B:
0: [ 209 -296 -194    6  188  -35 -297   77    8  287 -123   31 -187 -213
 -397  -94  247  467   38   62 -218 -210   -6]
1: [ 134 -199 -116  -43  227  -82 -205   82  -37  159 -176   71 -150 -151
 -193  -31  211  307   87   20 -156 -232   -3]
2: [  37 -196  -45  -27   56   -1  130  -17  -53    7  226   34  -91  129
   48  168  -83  -64 -284   75  174 -130  -27]
3: [ -76   43   79 -111  130   99   53   43 -145 -119  162   43   99   19
  174  -87 -133 -113  -46  -82   42  -48  136]
4: [ 145 -208 -184  243 -209   93  -38   -3   79  273  143 -172 -212   40
 -550  -69  196  288 -120  157 -127   44   73]
5: [ -36   34 -175  325 -140  -40 -192  -71  106  182 -182  -85 -192  -80
 -234  188  239  262  170  166 -126   88 -233]
6: [-161 -132  -39 -180   -8   74  118    3    4 -426   68   24 -175  105
  269  -91 -158  -43 -228  101   60   23  204]
7: [ 140  122   65  155  -29  -39  165 -176  -84   18   93   45   78    7
 -108  211  -35 -157 -129 -106  156 -224  -27]
8: [-193 -150   91 -325  224  -25  129  275 -136   -2  245   15   -6  154
  201   24  -18  -82  103   54  217 -110  110]
9: [-211 -360 -133 -318  150  -78   55  152   26 -341  -80   45 -308   82
  380   30   -1   79 -136  238  146  -58   95]
10: [ -90  252   80   88  -41    8  -49   -4  -34   57    3  -44   84  -98
 -159   46   81   36  309  -46    5  -23  -10]
11: [ -45 -104  -86  -20  140  -62   15   79 -117  -13 -209  -15   19 -164
  227   43  185  -18   37   17  133  -91   46]
12: [-189 -114   99 -468  304  -36   21  211  -97 -240   94  108   -4  -37
  258  -74 -101    3  118    3  174 -200  174]
13: [ 114  -54  -65   72  -37 -111  -23  -32   54  150  -70  -29 -110 -131
 -394  138  204  203  109   51   76 -235  -20]
14: [ -21  -73  -39   78  -90  -47  207  -18  -33  -74   18  -51 -124  143
   25  145   86  -98 -117   83  152  -61   54]
15: [ 243   25   40  178  152  -17   85  -96 -216  127   16  111   59   87
   -3   87   22 -143 -183 -179  -83 -236   -2]
16: [ -52   -5   12 -130  -37  -53 -100  112   98  -14  -45  -48 -221  -41
 -463 -124  182  344  346   87 -113 -140  165]
17: [  16  -53  -48   37   99   71 -129  127  -99  161  -32  -45  -19  -72
 -142 -184  173  179  142  -21 -188  -11  123]
18: [-128   22  -76  147 -195    4   94  -89   71 -194  -36  -66 -203  124
   37  126   32  -10  -63  153   29   92   -8]
19: [ 235  -66  -85  113   12  -71    4 -200    0   -2  -93   59  -30 -207
 -215  137   48   85 -206  -47  101 -303  -13]
20: [-132   51   48  -32   95  -14  166   25 -157  -73   58    0  157  -26
  359  164  -29 -262  -26  -40  297  -51   -1]
21: [ -13   79  120  -14  140  -87  224  -21 -189  -22   99   86  133   93
  248  261  -51 -308  -60  -98  271 -211  -46]
22: [ 222  127  -60  326  -54   80 -130 -260  -21  -16  -98   78 -101  -26
 -244  -29  -10  124 -160  -98 -349  -77  -30]
23: [-169  -10   -1  136 -174  138  273   42  -91 -121  217 -128  -70  334
  220   -6  -31 -247 -182   86   61  221  141]
24: [-215 -279 -160 -287  233  -63 -203  167   48 -164 -152   64 -237 -129
  245   -3   56  278   84  209   26  -35  -33]
25: [-235   35   76  -41 -151   35  305   36  -18 -164  322  -83  -52  291
  159  179 -125 -246  -79  118  297   73   49]
26: [  34  -37  -32  143  -63   -4  252 -104 -111 -243  -96    3 -105  169
  238   54   27 -220 -280  -15   33  -53  141]
27: [ 131    9  -46  316 -152  -65  100 -110    7  237   82  -57 -133  154
 -326  273  145   21  -62   66   29  -91 -144]
28: [  -6 -195 -119   75  186  -40   25   53 -149   60  -68   55  -97  100
  332  155   82  -66 -171   63    8  -31 -105]
29: [ 161 -152 -147  266   59  -10   14 -106 -103   96  -65   44 -146  115
   84  147   79  -18 -307   31 -119  -60 -111]
30: [ -66  232  135  210 -257  196  174  -66  -46  -27  382  -92  -23  349
 -208  -51 -136 -147  -43  -28 -123  152  120]
31: [-286 -123  -65  -47  -74   30  172   52   11 -254  146  -44 -188  262
  381  154  -94 -135 -172  219  179  164  -17]
32: [ 105   55   37  295   73  -23  123  -19 -208  312  140   19   54  245
   40  265   85 -208  -76  -64   -9  -63 -173]
33: [ 225  -15  -93  271  -91   -3   25 -221  -11  -61 -131   42 -168   21
 -193   51   69   62 -243  -27 -170 -143   25]
34: [ 123  -75  -49  -33  142 -124 -182   -1   36  252   -7   62  -56 -229
 -393  165  133  303  168   29   62 -306 -140]
35: [ 206  -42  -88  167 -167   90  -69 -114   83  119  107  -75 -114 -101
 -599 -109   76  276  -84   15 -137 -109  125]
36: [ 264   74   97  105  -76    6  103  -69  -58  118  113  -16  -29   48
 -573  -91  105   79   25 -139 -111 -282  219]
37: [ 227 -292 -177  111   64   37  -52  -38  -40   70  -16   35 -233   63
 -173  -70   81  191 -316   51 -211 -124   75]
38: [-238   86  116 -143   86   42  143  103 -130 -149  164   -2  106   86
  329   44  -97 -217   75  -15  207   17   77]
39: [  55  129  147  143  -75   83   89   56  -96  276  390  -51  -19  319
 -417    2   11  -10  118  -53 -140  -34   50]
40: [ 142 -141 -173  190  -34   54 -164 -107   60  148   39   -4 -170  -82
 -301   48   55  270 -160   93 -128  -47  -99]
41: [ 270  110  -12  395 -149   32  114 -271  -62  111   70   15  -18   97
 -283  157    9  -85 -263  -98  -80 -135  -51]
42: [  -9   59   81   30  -44  -11  145  -78  -21 -179  148   70 -189  322
  -35  103 -109  -81  -98   19  -75  -94   26]
43: [  61  -11   57  105   28    1  251  -56 -171 -104   97   58  -75  322
  186   97  -50 -265 -256  -60  -11  -98   78]
44: [-163 -365 -234 -167   50   37  -58  151   47 -227 -152  -65 -265  -80
  210 -153  118  212 -115  229   20   77  178]
45: [   4 -138  -80  -42   83  -36 -238  159   54  323   67  -39 -155  -91
 -449   -3  208  408  292  124  -98 -101  -59]
46: [-107  145   51  285 -116  -18  208  -47  -95   89  166  -35  -64  383
  133  326   11 -262  -26   60   60   95 -181]
47: [ -65 -219 -177 -122    0   51 -139   24  104 -257 -142  -16 -269 -136
  -41 -182   48  313  -73  158 -109   -3  164]
48: [  -9  125   23   49  126  -90 -185   43  -41  196 -133   32    5 -160
 -206   84  187  191  369  -32  -83 -149 -105]
49: [ 187 -138 -193  197  -48  102 -264  -78   75  198   -7  -42 -175 -156
 -487 -132  126  417  -79   68 -287  -31    8]
50: [-216  -10  -68  -68  100   25 -207  191  -15  142  -50  -91   33 -231
   -1  -47  177  216  349   96   38   83  -16]
51: [  82  -23   11   71   30  -54   45  -18  -48  149  101   18  -56   71
 -194  156   64   33    4    6   43 -170  -57]
52: [  81  158    3  339 -194  -38   18 -152   49  212  106  -42 -116  136
 -409  268   87   69   63   46  -50  -51 -188]
53: [ 165   96   15  231  -11   31   24  -80 -115  165   -2  -19   67  -50
 -218   12  115  -13   -3 -116  -74 -126   47]
54: [ -11    3  -15   10   85  -21  -53   99  -88   23 -175  -19  -51  -69
  -50 -107  208  107  197  -26 -117  -81  132]
55: [ 135 -144 -128  180 -128   10  -35   -1   60  310  121 -119 -141  -21
 -511   60  203  251  -12  120   -8  -68  -17]
56: [-156   24   60 -245  154 -157  -11  103   -9  -73  -73   46    4 -172
   37  155   77   65  301   37  263 -232  -11]
57: [ 183 -213 -132  235 -125  124   97  -43  -48  159  188  -91 -146  169
 -254  -58   71   52 -342   60 -106   10  113]
58: [ -73 -127   17  -57   51   -2   95  158  -67  127  247  -33 -110  240
  -59   70   41    3   23   95   61  -35   24]
59: [-101 -188    9 -106   80    2  216  132 -114  -43  227    0 -117  305
  224   90  -39 -158 -170   93  139  -29   69]
60: [-196   53   66 -265  -41 -125  -28   93  139 -312 -135   10 -291   18
 -225  -54   98  259  385  123  -34 -156  175]
61: [-128  -27   66 -137    9  -85  209  121  -65 -125   14  -35  -63  107
   72   72   96 -100  112   46  214 -131  159]
62: [ 224   73   20  201 -133   41  112 -165  -38  -17   29  -12  -44   31
 -354  -49   49    7 -137  -99 -100 -170  166]
63: [  65   13   62  -48  150 -111  124  -28 -123   34   23   74  110  -90
   60  219   21 -134  -20  -80  269 -297  -30]
64: [ 341 -290 -209  175   80   59 -120  -51  -63  277  -28  -14  -74 -183
 -354 -112  176  260 -279  -16 -149 -181   80]
65: [ 197 -214 -144   76  -61   35  -33 -103   72   36   85   -1 -202  -44
 -367  -17   19  238 -260   78  -48 -159   58]
66: [  -3  -76 -193  221 -203   -9  -40 -117  126  -95 -177  -77 -294   -6
 -168   62  148  197  -83  177 -101   51  -11]
67: [-272 -195    9 -407  180  -47   63  258  -39 -159   94  -14  -43  -53
  244   -2    7   30  140  133  311  -87  137]
68: [-188 -283 -130  -44 -121   -5  254  166    0   -2  143 -195 -120  114
  141  119  146  -82 -124  244  376   94  103]
69: [ 137 -270 -109   32   90   26   65  -19  -79   11  104   51 -159  139
   28   28  -15   17 -351   55  -33 -117   46]
70: [-197 -130  -75 -192  -64 -125   88    0  134 -430 -164   18 -334   50
  124  112   23   96    0  212  148  -92   79]
71: [  -3   19  104  -63  231  -97  145   71 -217   47   32   94   90   88
  233  169   34 -213   39 -104  153 -218   -7]

[ -63   64   43 -215  178  -34  -14  194  235 -124 -205  -33  -68  152
   96    1   11   14  -14   24  257   49   76 -366  126 -179] : 31
[ 141    6 -129  254 -139   93   36 -266 -146   17   51  324   10 -105
 -158 -174  -29 -147  -64 -159 -508  -48 -269  121  -16   -3] : 56
[ 198   52 -227  255  -60   10   95 -196  -14   17   41  232 -199   28
  -71 -202   67  -87  -24 -219 -508   57 -183  199 -102  110] : 7
[ 167 -305  143   89  -81   21  265 -135 -258   21 -215  160  281 -219
  188 -149 -341 -244 -228 -134  -25  -65  -95  416  138 -242] : 39
[   7 -137  -95  407 -115   12  130 -182 -106   97   31  112   89 -183
 -205  -82 -242  -32 -274 -154 -191   63 -155  151 -138 -120] : 1
[-162  136  -27 -146   55  101  -96   28  128   58 -181  113   83   65
 -185  -82 -137  -88 -138 -189  -37   32 -141 -331  304  -98] : 13
[-183  132  -55  -44   17  110 -163   52  174   24  -71   95   95  -10
 -285  -53 -116    7 -141  -39  -23   -2 -159 -556  169 -214] : 34
[ -67  -71  250 -261   92 -226  168  196  -21  -86 -182  -79  -25  111
  281    2   91  -28   42   55  256  -11   30   15  194  -77] : 23
[-249  126   47  -58  -90  -54   49  126  -17   66   35  135  -48  171
 -292 -132   28   -4 -111  -41    4  -95  -81 -343  157   -9] : 11
[  16  -45  119 -266   68    4  -60   49   15 -167 -125    0  199  -19
  150  -13  -64  -62   29  109  225  -40 -106 -272  187 -265] : 58
[ 163  -52 -138  153   26   30  192  -96   55  113 -230  149  -78  -36
   46 -202 -174 -162 -186 -339 -330  101  -90  296   95   -8] : 14
[-120    8   10 -105  139 -183   66   98  137  -11 -114 -208  -77  142
   89   33   -4   67  -32 -118  206  224  -26   10   82   38] : 66
[-338  -58  384 -195   74   25  106  177  -70   10 -395  168  199   52
  -21   68 -261 -183 -277 -113  413  -98  165 -184  393 -251] : 30
[  24  -45  100  337 -127  -31  119 -110 -204  -95   35  394 -141  -64
  -99  -31  140  -79  -54   52 -327 -174  -29   14 -165  -81] : 3
[-405    9   61  208   -5  -97   43    1  -28   45   38  -57   19  127
 -333  143 -158   98 -255 -124  336  158   51 -131  -72    4] : 22
[-348  103  188  154  158  -19 -154   15  121  -77 -232  138  -85  -27
 -130  316   57   28 -121  -44   58   99   65 -316   34 -128] : 6
[  57   32  -88  232 -138   25  259   23  -24  150  -72  364 -215   51
 -214 -323  -24 -131 -209 -197 -447 -152  -46    6   35  -20] : 20
[ -78  148   48  -82   67 -159  -91  179  161 -194   60   46 -247  126
    7   38  373  134  180  245  -31  -63  -48 -517  -71  -87] : 64
[-181   78   52   51  219 -148 -149   83  284  -55 -209 -118 -134  -86
   73  237  137  134    2    6  -49  218  -85 -273   22 -114] : 65
[ 301  -98  -55  285  -99  231  -67 -622 -408 -239   39  452  205 -130
   33    6 -106 -322   10 -222 -360    7 -226  493 -105   20] : 60
[-156  -32   -3   64   33  -41  -24 -135  -44  -19  -15  -86  138   20
  -90   88 -169   10 -125 -154  190  200 -112   50   29   -6] : 43
[ 176 -165 -182   38 -130  -17  330    6  -64  120   31  -24  102   63
  -57 -399 -343  -86 -238 -185   55    5  -98  187   26  -93] : 32
[ -83   38  -43  -30 -121  -12  -79 -146 -160  -74  214   32  165   60
 -201  -64  -19   -1   13    9   38    0 -267 -165   21    1] : 71
[-158   42   49 -153  122  -82   48   97  117   -3 -174  -95  -14  163
   21    5  -84  -10  -95 -155  243  144   13  -85  174  -14] : 18
[ 286  -74 -183  257  112 -158   57  -82  197  -59  -63  -63 -232 -182
  257  -28  147   76   70  -23 -424  195 -185  177 -214  -66] : 2
[ 177   39  -61  222  -58   67   70 -278 -168 -120    2  390 -154   64
  -13  -93  109 -186   18 -177 -403  -32  -82  244  -85   97] : 62
[-193 -154   15 -225   46 -104  253  181   76  231 -219 -339  276   74
  -18 -171 -517  -21 -358 -281  503  209  -47   83  335 -122] : 46
[-103   -9  183  -54   -5 -100 -171 -270 -255 -162   29   38  197  -89
   91  218  145  -64  156   -5  -76   92 -307  146  105   73] : 36
[-238   20  215   29   52  -67  -97   60   48   31 -220  105   75 -209
  -42  145   33   -4  -84   40 -166  -18 -173 -286  204 -215] : 67
[ 285  -53 -251  -36   25   98  227  -24  127   85 -184   75  -16   73
   72 -375 -289 -175 -182 -310 -143   75  -70  171  140  -78] : 27
[ 170 -200   71  218  -66  -63   89 -181 -162  -28  -74  114  134 -333
  163  -25  -49  -89  -46   16 -329  -15 -258  245  -27 -196] : 8
[ 198  -98 -257  255  -84    0  264  -24   40   45   70   73 -111   55
 -116 -311 -188  -18 -204 -125  -94   22  -18   69 -196  -95] : 28
[  57  -30   54 -165  113 -107 -106  -15   48 -210  -24 -123   81  -21
  227   88   99   41  149  135  140   90 -158 -158   24 -143] : 59
